The symbols move the objects like this.
w183: @>w662, &>w752, §>w747, $>w254, +>w908, ~>w345
w582: @>w898, &>w619, §>w236, $>w570, +>w941, ~>w417
w437: @>w620, &>w162, §>w439, $>w907, +>w728, ~>w854
w829: @>w776, &>w837, §>w932, $>w177, +>w913, ~>w551
w254: @>w537, &>w584, §>w752, $>w423, +>w92, ~>w908
w760: @>w752, &>w528, §>w671, $>w282, +>w409, ~>w615
w647: @>w282, &>w710, §>w299, $>w218, +>w528, ~>w671
w852: @>w437, &>w908, §>w345, $>w662, +>w439, ~>w5
w345: @>w439, &>w924, §>w110, $>w908, +>w893, ~>w399
w125: @>w201, &>w898, §>w826, $>w213, +>w878, ~>w793
w537: @>w5, &>w110, §>w92, $>w345, +>w399, ~>w162
w609: @>w582, &>w697, §>w737, $>w927, +>w236, ~>w508
w662: @>w907, &>w92, §>w908, $>w537, +>w162, ~>w439
w282: @>w584, &>w779, §>w528, $>w135, +>w270, ~>w409
w299: @>w528, &>w546, §>w772, $>w710, +>w325, ~>w96
w176: @>w587, &>w932, §>w41, $>w829, +>w551, ~>w613
w616: @>w775, &>w927, §>w609, $>w471, +>w582, ~>w109
w779: @>w988, &>w647, §>w425, $>w96, +>w760, ~>w368
w671: @>w409, &>w325, §>w96, $>w528, +>w853, ~>w988
w110: @>w893, &>w254, §>w183, $>w924, +>w662, ~>w852
w587: @>w710, &>w913, §>w551, $>w776, +>w546, ~>w772
w162: @>w234, &>w852, §>w312, $>w399, +>w464, ~>w848
w826: @>w878, &>w941, §>w417, $>w898, +>w318, ~>w398
w325: @>w368, &>w696, §>w218, $>w425, +>w135, ~>w282
w854: @>w459, &>w848, §>w290, $>w728, +>w646, ~>w927
w32: @>w791, &>w41, §>w177, $>w176, +>w613, ~>w776
w775: @>w213, &>w570, §>w582, $>w481, +>w898, ~>w826
w844: @>w829, &>w878, §>w793, $>w201, +>w932, ~>w41
w570: @>w627, &>w616, §>w619, $>w508, +>w89, ~>w941
w924: @>w312, &>w423, §>w254, $>w969, +>w537, ~>w662
w5: @>w854, &>w893, §>w399, $>w439, +>w290, ~>w234
w417: @>w318, &>w481, §>w775, $>w941, +>w213, ~>w125
w555: @>w218, &>w776, §>w587, $>w887, +>w710, ~>w299
w907: @>w433, &>w399, §>w162, $>w5, +>w234, ~>w728
w728: @>w609, &>w464, §>w848, $>w234, +>w737, ~>w646
w213: @>w978, &>w627, §>w898, $>w894, +>w252, ~>w878
w35: @>w32, &>w978, §>w201, $>w43, +>w177, ~>w829
w92: @>w399, &>w183, §>w969, $>w110, +>w852, ~>w312
w927: @>w570, &>w620, §>w697, $>w646, +>w619, ~>w236
w620: @>w616, &>w234, §>w728, $>w433, +>w609, ~>w459
w894: @>w793, &>w417, §>w627, $>w826, +>w398, ~>w252
w613: @>w772, &>w421, §>w936, $>w551, +>w555, ~>w207
w409: @>w969, &>w368, §>w853, $>w270, +>w423, ~>w254
w399: @>w290, &>w662, §>w852, $>w893, +>w437, ~>w464
w978: @>w41, &>w398, §>w252, $>w793, +>w192, ~>w837
w551: @>w546, &>w32, §>w421, $>w913, +>w887, ~>w555
w471: @>w481, &>w646, §>w927, $>w459, +>w570, ~>w582
w615: @>w924, &>w853, §>w988, $>w409, +>w254, ~>w183
w941: @>w741, &>w109, §>w481, $>w89, +>w894, ~>w213
w752: @>w92, &>w270, §>w409, $>w584, +>w969, ~>w924
w192: @>w421, &>w201, §>w844, $>w35, +>w829, ~>w176
w398: @>w35, &>w213, §>w125, $>w318, +>w201, ~>w844
w772: @>w325, &>w887, §>w555, $>w546, +>w218, ~>w647
w528: @>w270, &>w425, §>w325, $>w779, +>w368, ~>w853
w234: @>w927, &>w437, §>w464, $>w290, +>w697, ~>w737
w969: @>w852, &>w747, §>w423, $>w183, +>w345, ~>w537
w252: @>w192, &>w125, §>w741, $>w398, +>w844, ~>w43
w508: @>w417, &>w471, §>w616, $>w236, +>w775, ~>w89
w546: @>w425, &>w791, §>w887, $>w207, +>w696, ~>w218
w290: @>w646, &>w907, §>w437, $>w848, +>w620, ~>w697
w236: @>w941, &>w459, §>w471, $>w619, +>w481, ~>w775
w433: @>w471, &>w290, §>w234, $>w854, +>w927, ~>w609
w848: @>w737, &>w5, §>w907, $>w464, +>w433, ~>w620
w737: @>w236, &>w854, §>w433, $>w697, +>w471, ~>w616
w425: @>w760, &>w299, §>w696, $>w647, +>w671, ~>w135
w489: @>w96, &>w555, §>w207, $>w772, +>w647, ~>w425
w913: @>w207, &>w176, §>w32, $>w936, +>w791, ~>w887
w481: @>w894, &>w508, §>w570, $>w109, +>w627, ~>w898
w878: @>w837, &>w741, §>w318, $>w252, +>w43, ~>w35
w776: @>w489, &>w936, §>w913, $>w613, +>w207, ~>w546
w96: @>w853, &>w218, §>w647, $>w325, +>w282, ~>w760
w932: @>w913, &>w43, §>w35, $>w837, +>w32, ~>w421
w318: @>w43, &>w894, §>w213, $>w741, +>w978, ~>w201
w43: @>w176, &>w793, §>w978, $>w844, +>w41, ~>w177
w893: @>w848, &>w537, §>w662, $>w312, +>w907, ~>w437
w791: @>w299, &>w551, §>w613, $>w587, +>w772, ~>w489
w741: @>w844, &>w826, §>w894, $>w125, +>w793, ~>w978
w135: @>w615, &>w96, §>w779, $>w671, +>w988, ~>w270
w887: @>w696, &>w613, §>w776, $>w791, +>w489, ~>w710
w421: @>w887, &>w177, §>w829, $>w32, +>w776, ~>w587
w696: @>w671, &>w772, §>w489, $>w299, +>w96, ~>w779
w368: @>w747, &>w671, §>w135, $>w760, +>w615, ~>w584
w853: @>w423, &>w135, §>w282, $>w368, +>w584, ~>w752
w89: @>w125, &>w582, §>w109, $>w775, +>w826, ~>w894
w423: @>w345, &>w615, §>w584, $>w747, +>w110, ~>w92
w936: @>w555, &>w829, §>w176, $>w421, +>w587, ~>w791
w207: @>w647, &>w587, §>w791, $>w555, +>w299, ~>w696
w201: @>w177, &>w252, §>w878, $>w978, +>w837, ~>w932
w908: @>w162, &>w969, §>w924, $>w92, +>w312, ~>w893
w627: @>w398, &>w775, §>w89, $>w417, +>w125, ~>w741
w793: @>w932, &>w318, §>w398, $>w878, +>w35, ~>w192
w898: @>w252, &>w89, §>w941, $>w627, +>w741, ~>w318
w837: @>w936, &>w844, §>w43, $>w192, +>w176, ~>w32
w109: @>w826, &>w236, §>w508, $>w582, +>w417, ~>w627
w218: @>w135, &>w489, §>w710, $>w696, +>w779, ~>w528
w646: @>w508, &>w433, §>w620, $>w737, +>w616, ~>w619
w464: @>w697, &>w439, §>w5, $>w437, +>w854, ~>w433
w988: @>w254, &>w282, §>w760, $>w853, +>w752, ~>w747
w710: @>w779, &>w207, §>w546, $>w489, +>w425, ~>w325
w270: @>w183, &>w760, §>w368, $>w988, +>w747, ~>w423
w584: @>w110, &>w988, §>w270, $>w615, +>w183, ~>w969
w439: @>w728, &>w312, §>w893, $>w162, +>w848, ~>w290
w41: @>w551, &>w35, §>w192, $>w932, +>w421, ~>w936
w459: @>w109, &>w737, §>w646, $>w609, +>w508, ~>w570
w312: @>w464, &>w345, §>w537, $>w852, +>w5, ~>w907
w747: @>w908, &>w409, §>w615, $>w752, +>w924, ~>w110
w697: @>w619, &>w728, §>w854, $>w620, +>w459, ~>w471
w177: @>w613, &>w192, §>w837, $>w41, +>w936, ~>w913
w619: @>w89, &>w609, §>w459, $>w616, +>w109, ~>w481

The rows follow the links: the fewer symbols apart two objects are, the more alike their rows tend to be.

Each row is also shifted at random along 4 hidden directions that mean nothing.

Rows in random order:
Each row is one object's numbers.
1: -87,-20,-18,-118,-15,33,-21,-4,-83,-53,42,-18,2,50,6,26,12,50,45,14,-17,-4,65,-32
2: -32,-92,-58,-51,-21,127,-37,-59,-8,-88,2,-43,42,39,-59,59,-41,66,-14,4,-50,-6,33,-27
3: 82,11,-40,-79,47,74,-67,-69,-42,-68,20,-26,22,47,-25,47,-7,69,16,19,-40,-1,52,-26
4: 128,61,-38,-18,53,49,-66,-98,11,-74,-13,-32,42,37,-50,58,-24,54,-18,11,-62,96,29,0
5: 69,-61,-31,42,-124,-166,70,-31,70,-50,-41,-35,54,30,-52,38,-52,-37,-37,12,-69,-74,-13,61
6: -46,78,0,-105,86,114,-82,-23,-88,-32,41,-3,-13,34,19,16,35,71,47,10,2,93,61,-49
7: 152,-35,-31,-100,-18,-105,-3,-35,-59,-47,31,-18,10,59,5,28,4,20,46,32,-32,-167,57,4
8: -92,-71,-27,65,-89,7,51,-21,80,-44,-41,-36,51,-1,-64,37,-59,-14,-58,-30,-47,191,-23,32
9: -57,176,81,22,-5,-192,33,78,-18,79,2,51,-44,-15,70,-59,62,-63,34,24,42,-73,-14,32
10: 123,-148,-48,-108,-70,-123,62,-28,-51,-58,37,-43,23,58,-5,32,-23,-6,40,-17,-37,90,58,18
11: 38,26,4,116,3,14,4,-14,92,20,-50,5,14,-37,-31,-2,-26,-26,-59,-1,-7,-15,-58,26
12: -22,184,70,52,86,-17,-35,44,-3,83,-4,56,-47,-43,56,-54,58,-23,11,14,58,-32,-32,-2
13: 10,-8,-35,4,-60,-37,9,-56,38,-75,-26,-39,54,39,-59,56,-42,15,-29,11,-71,44,14,26
14: -158,82,-17,-57,-64,-6,-30,-34,-16,-95,-6,-32,47,67,-46,61,-12,54,0,42,-75,-47,50,-1
15: 11,74,24,118,-26,-71,18,5,89,28,-53,15,12,-30,-19,-10,-13,-41,-50,16,-9,-100,-57,41
16: -208,74,44,94,8,98,-14,53,48,51,-30,32,-17,-54,3,-35,14,-9,-36,3,37,-54,-55,-12
17: 18,78,4,-107,2,-86,-26,-13,-80,-39,37,-4,-1,59,22,17,30,30,54,36,-22,-67,63,-7
18: 103,23,-24,-95,22,-43,-28,-50,-57,-55,27,-22,14,53,-2,35,4,35,35,15,-37,58,60,-4
19: 76,-49,-46,-82,0,24,-30,-57,-39,-71,19,-32,26,51,-27,47,-18,49,17,15,-45,-35,50,-14
20: -204,67,-17,-49,-101,-35,-8,-23,-7,-98,-12,-37,54,69,-50,64,-18,44,-5,39,-80,-42,46,10
21: 2,49,45,64,36,-21,12,52,18,83,-7,42,-40,-53,42,-54,29,-43,-1,-7,57,-50,-47,4
22: -90,99,26,121,53,129,-40,-3,78,33,-49,18,3,-54,-25,-13,-6,3,-60,-11,13,89,-59,-4
23: 10,55,17,116,-32,-57,12,5,90,23,-54,15,14,-27,-24,-8,-16,-34,-50,24,-12,-195,-59,35
24: 58,40,-22,-92,-4,-50,-33,-44,-52,-64,20,-22,19,63,-9,41,3,42,33,37,-46,-91,57,-3
25: 20,-164,4,4,31,100,18,65,-27,80,29,30,-57,-56,48,-63,15,-18,22,-24,87,-171,-33,-40
26: 10,-156,-58,45,-59,81,28,-45,68,-53,-31,-43,50,-1,-72,41,-71,10,-57,-28,-44,84,-20,9
27: -93,165,-2,-3,-52,-80,-26,-52,24,-85,-32,-28,58,59,-52,62,-13,31,-21,42,-87,42,31,32
28: -69,-28,23,95,-5,58,14,45,55,60,-27,25,-20,-56,4,-38,-3,-31,-36,-10,41,-109,-63,-2
29: 35,-90,-43,-111,13,82,-35,-35,-70,-53,41,-26,6,42,-8,31,-6,56,36,5,-15,-37,55,-39
30: 129,-167,-63,-97,-33,0,5,-41,-45,-62,33,-37,20,49,-18,38,-28,33,29,5,-33,-121,48,-14
31: 146,-50,6,111,49,38,12,4,71,68,-31,23,-19,-68,3,-39,-13,-42,-41,-26,42,-13,-71,11
32: 198,7,-21,-96,123,77,-76,-47,-83,-10,47,4,-24,19,28,5,25,53,51,8,15,-20,46,-43
33: -219,-73,-8,102,2,260,-21,16,75,11,-38,-1,11,-60,-48,-4,-36,23,-70,-35,18,84,-60,-33
34: 37,98,45,90,101,71,-39,23,34,84,-21,47,-39,-66,30,-50,27,-19,-19,-7,58,-19,-55,-10
35: -57,-109,-47,-79,-110,-50,32,-21,-21,-88,11,-46,44,64,-37,53,-33,26,10,16,-61,-91,49,8
36: -43,62,-4,66,-87,-109,35,-30,77,-45,-51,-25,53,19,-55,40,-37,-21,-49,15,-67,42,-15,53
37: 32,121,23,-102,29,-119,-14,0,-86,-11,41,6,-17,45,44,2,48,9,64,20,-4,77,61,0
38: 16,164,-8,32,6,-24,-53,-78,46,-68,-44,-22,53,36,-57,58,-18,35,-37,39,-76,30,9,24
39: -50,-37,-42,-78,-32,52,-31,-42,-34,-83,14,-34,35,56,-38,55,-21,59,10,22,-53,-63,50,-19
40: 61,-38,13,-61,74,41,-8,33,-72,50,48,22,-49,-18,59,-41,39,-1,50,-25,63,72,17,-33
41: 105,-32,28,68,32,-40,34,47,27,90,-6,37,-42,-58,41,-59,16,-60,-4,-18,61,-72,-52,11
42: 86,86,-14,53,-42,-111,-4,-58,66,-51,-48,-20,51,29,-53,43,-32,-3,-40,37,-73,-112,-9,46
43: -175,6,-4,77,-108,-26,42,2,82,-34,-51,-22,47,1,-57,27,-41,-16,-58,2,-48,41,-29,35
44: 2,-24,-22,83,-44,14,13,-33,86,-27,-49,-20,41,-10,-59,27,-48,-8,-60,-3,-39,10,-36,25
45: 327,25,-33,-86,131,5,-66,-89,-61,-27,35,-12,-3,32,11,25,12,38,38,-2,-15,141,52,-14
46: 146,76,23,127,17,-86,8,-8,88,49,-53,25,0,-41,-9,-20,-8,-49,-46,17,1,-158,-66,41
47: -17,41,52,49,6,-101,63,62,11,83,1,32,-38,-45,51,-57,28,-73,8,-37,54,219,-32,27
48: -80,3,15,-84,75,120,-36,27,-88,22,52,14,-42,-4,45,-23,42,33,49,-23,50,163,35,-53
49: 52,-38,23,81,37,22,26,37,39,80,-12,30,-33,-64,27,-52,7,-48,-19,-32,59,43,-59,4
50: -44,-11,41,84,-72,-170,117,64,55,67,-19,14,-11,-41,26,-44,0,-102,-18,-47,29,248,-46,57
51: 59,132,-19,-10,11,-39,-48,-82,19,-76,-25,-27,49,49,-49,61,-18,37,-19,32,-77,64,30,22
52: 83,-52,-27,100,3,64,0,-42,92,-6,-48,-14,29,-31,-53,17,-49,-9,-65,-17,-22,31,-50,15
53: 129,16,-33,-71,-6,-70,-22,-63,-31,-69,11,-29,30,58,-20,47,-11,30,20,27,-54,-39,49,8
54: -115,0,-2,101,-43,68,2,-2,85,-6,-52,-6,26,-25,-48,11,-34,-2,-64,5,-19,-69,-49,10
55: -34,-50,30,81,-48,-77,76,66,48,71,-17,24,-22,-48,24,-49,0,-73,-18,-23,42,-17,-55,27
56: -16,30,17,118,46,101,-13,0,78,43,-42,14,0,-58,-20,-18,-14,-16,-57,-28,21,111,-63,4
57: 115,-176,-44,68,-125,-125,99,-19,87,-21,-41,-35,44,-2,-50,21,-69,-57,-49,-18,-44,-48,-36,58
58: 128,-157,-12,86,100,205,-11,12,43,83,-7,22,-39,-91,10,-50,-15,-14,-33,-56,79,39,-71,-35
59: 84,-77,-3,-88,56,37,-12,23,-85,30,56,15,-44,1,52,-29,33,10,59,-10,50,-47,30,-38
60: 33,47,-8,109,38,94,-34,-47,90,-4,-54,-6,28,-33,-52,18,-34,7,-69,-9,-21,92,-48,12
61: 36,-59,-40,26,-79,-61,40,-50,57,-62,-32,-42,57,25,-60,48,-55,-8,-42,-10,-67,115,1,39
62: 46,77,-19,46,-21,-23,-33,-64,59,-56,-45,-21,49,26,-59,49,-34,22,-44,37,-68,-115,-7,25
63: 32,108,17,-102,37,-79,-31,-4,-88,-15,41,7,-18,46,38,4,44,24,62,27,-4,-12,59,-9
64: -24,-130,-41,86,-21,148,10,-31,86,-19,-41,-25,34,-33,-66,23,-62,6,-69,-36,-17,104,-46,-2
65: -4,-43,-46,-33,-54,3,-3,-55,12,-83,-8,-43,50,46,-53,58,-40,33,-17,10,-66,20,30,8
66: 114,-31,-33,62,-35,-39,18,-58,79,-39,-44,-29,46,7,-57,37,-52,-11,-49,-4,-54,44,-21,37
67: 66,-176,-67,-80,-69,-9,24,-42,-24,-77,19,-47,36,51,-37,49,-42,27,10,0,-48,-66,42,-3
68: 11,-55,7,106,-27,-4,41,26,76,47,-37,15,-3,-50,-11,-29,-22,-46,-45,-14,23,-73,-64,20
69: -6,10,41,30,26,-27,23,65,-8,82,11,39,-48,-43,55,-58,34,-43,17,-10,66,-53,-31,-3
70: -216,-15,39,58,-25,66,29,82,20,64,-7,29,-30,-52,24,-46,16,-30,-13,-20,56,12,-44,-13
71: -200,-12,22,-105,-50,-21,6,74,-97,5,50,15,-31,29,50,-21,44,14,64,29,28,-213,44,-36
72: 55,191,49,124,104,32,-56,-4,65,68,-44,43,-20,-57,10,-33,24,-19,-37,12,28,-14,-61,11
73: 68,8,-11,-96,128,163,-90,-27,-91,-5,52,7,-31,10,29,-1,31,68,47,-4,31,46,45,-63
74: -90,-93,-13,-132,-116,-149,69,35,-83,-45,50,-26,4,64,24,13,9,-8,62,6,-20,-24,69,7
75: -5,86,-22,19,-11,23,-53,-67,40,-73,-35,-23,49,35,-61,56,-27,44,-35,41,-72,-99,11,11
76: 65,-38,-52,-54,21,84,-42,-78,-13,-79,5,-42,38,38,-45,56,-31,57,-4,-6,-53,141,40,-14
77: -198,-96,25,-12,5,126,29,85,-36,61,31,21,-47,-44,45,-51,23,-12,19,-48,77,136,-14,-42
78: 36,-121,-18,102,-68,-29,67,3,93,14,-43,-12,22,-34,-36,-3,-49,-50,-56,-28,-9,14,-57,34
79: -13,-72,-2,-106,1,-14,15,33,-90,7,56,4,-32,19,48,-18,31,8,62,-8,33,-3,45,-27
80: -37,-10,-37,-4,-55,9,-8,-53,30,-80,-23,-40,53,39,-61,59,-42,32,-30,12,-68,27,17,13
81: 45,112,41,119,30,-52,5,13,73,60,-45,31,-9,-48,5,-32,7,-46,-40,3,18,-14,-60,31
82: 49,24,32,53,111,127,-51,34,1,87,4,49,-58,-65,41,-58,34,-1,1,1,78,-167,-48,-36
83: -78,123,59,63,59,33,-30,54,8,78,-10,51,-44,-48,42,-53,44,-16,-1,13,59,-110,-42,-11
84: 73,68,0,122,60,94,-49,-41,91,14,-57,9,16,-40,-42,5,-25,6,-67,6,-9,-42,-59,6
85: 98,-44,-4,-105,30,-38,-6,11,-91,8,53,8,-31,23,46,-14,31,11,65,8,25,-93,44,-21
86: -7,103,-3,79,-22,-23,-19,-47,79,-39,-56,-15,47,9,-57,39,-31,6,-55,23,-59,-5,-23,33
87: 117,145,-18,4,38,-21,-68,-93,27,-70,-28,-23,47,42,-48,58,-15,43,-22,38,-74,-1,22,17
88: -81,45,-24,24,-49,24,-24,-50,48,-73,-38,-31,56,31,-67,56,-36,35,-40,24,-71,-27,4,11
89: -78,122,18,108,-19,-9,-8,-20,88,-7,-60,0,32,-16,-44,17,-21,-11,-61,11,-33,55,-41,30
90: -49,-117,-3,102,-2,137,16,27,69,46,-29,12,-10,-64,-17,-26,-27,-18,-51,-30,39,-51,-68,-12

Some objects, each with its row:
w619 84
w741 61
w932 14
w791 29
w162 70
w620 68
w852 47
w299 32
w898 66
w710 6
w887 45
w924 77
w696 63
w234 72
w587 7
w459 23
w662 82
w913 30
w826 26
w417 86
w290 28
w907 58
w844 51
w433 90
w481 43
w837 2
w201 87
w464 50
w312 83
w878 13

Row, symbols taken left to right, then the row they reach:
71 + &: 59
88 & ~: 75
89 $ @ &: 64
34 ~ + §: 31
80 ~ ~ ~: 10
54 ~ §: 52
35 @ $ §: 19
41 @ §: 55
33 + @: 57
53 § +: 3
17 @ $: 73
74 $ + ~: 79
37 ~ $ @: 40
39 $ @ +: 1
60 + @: 62
11 + + $: 44
81 &: 16
4 ~: 67
9 @ $: 21
20 + @: 18
65 § &: 38

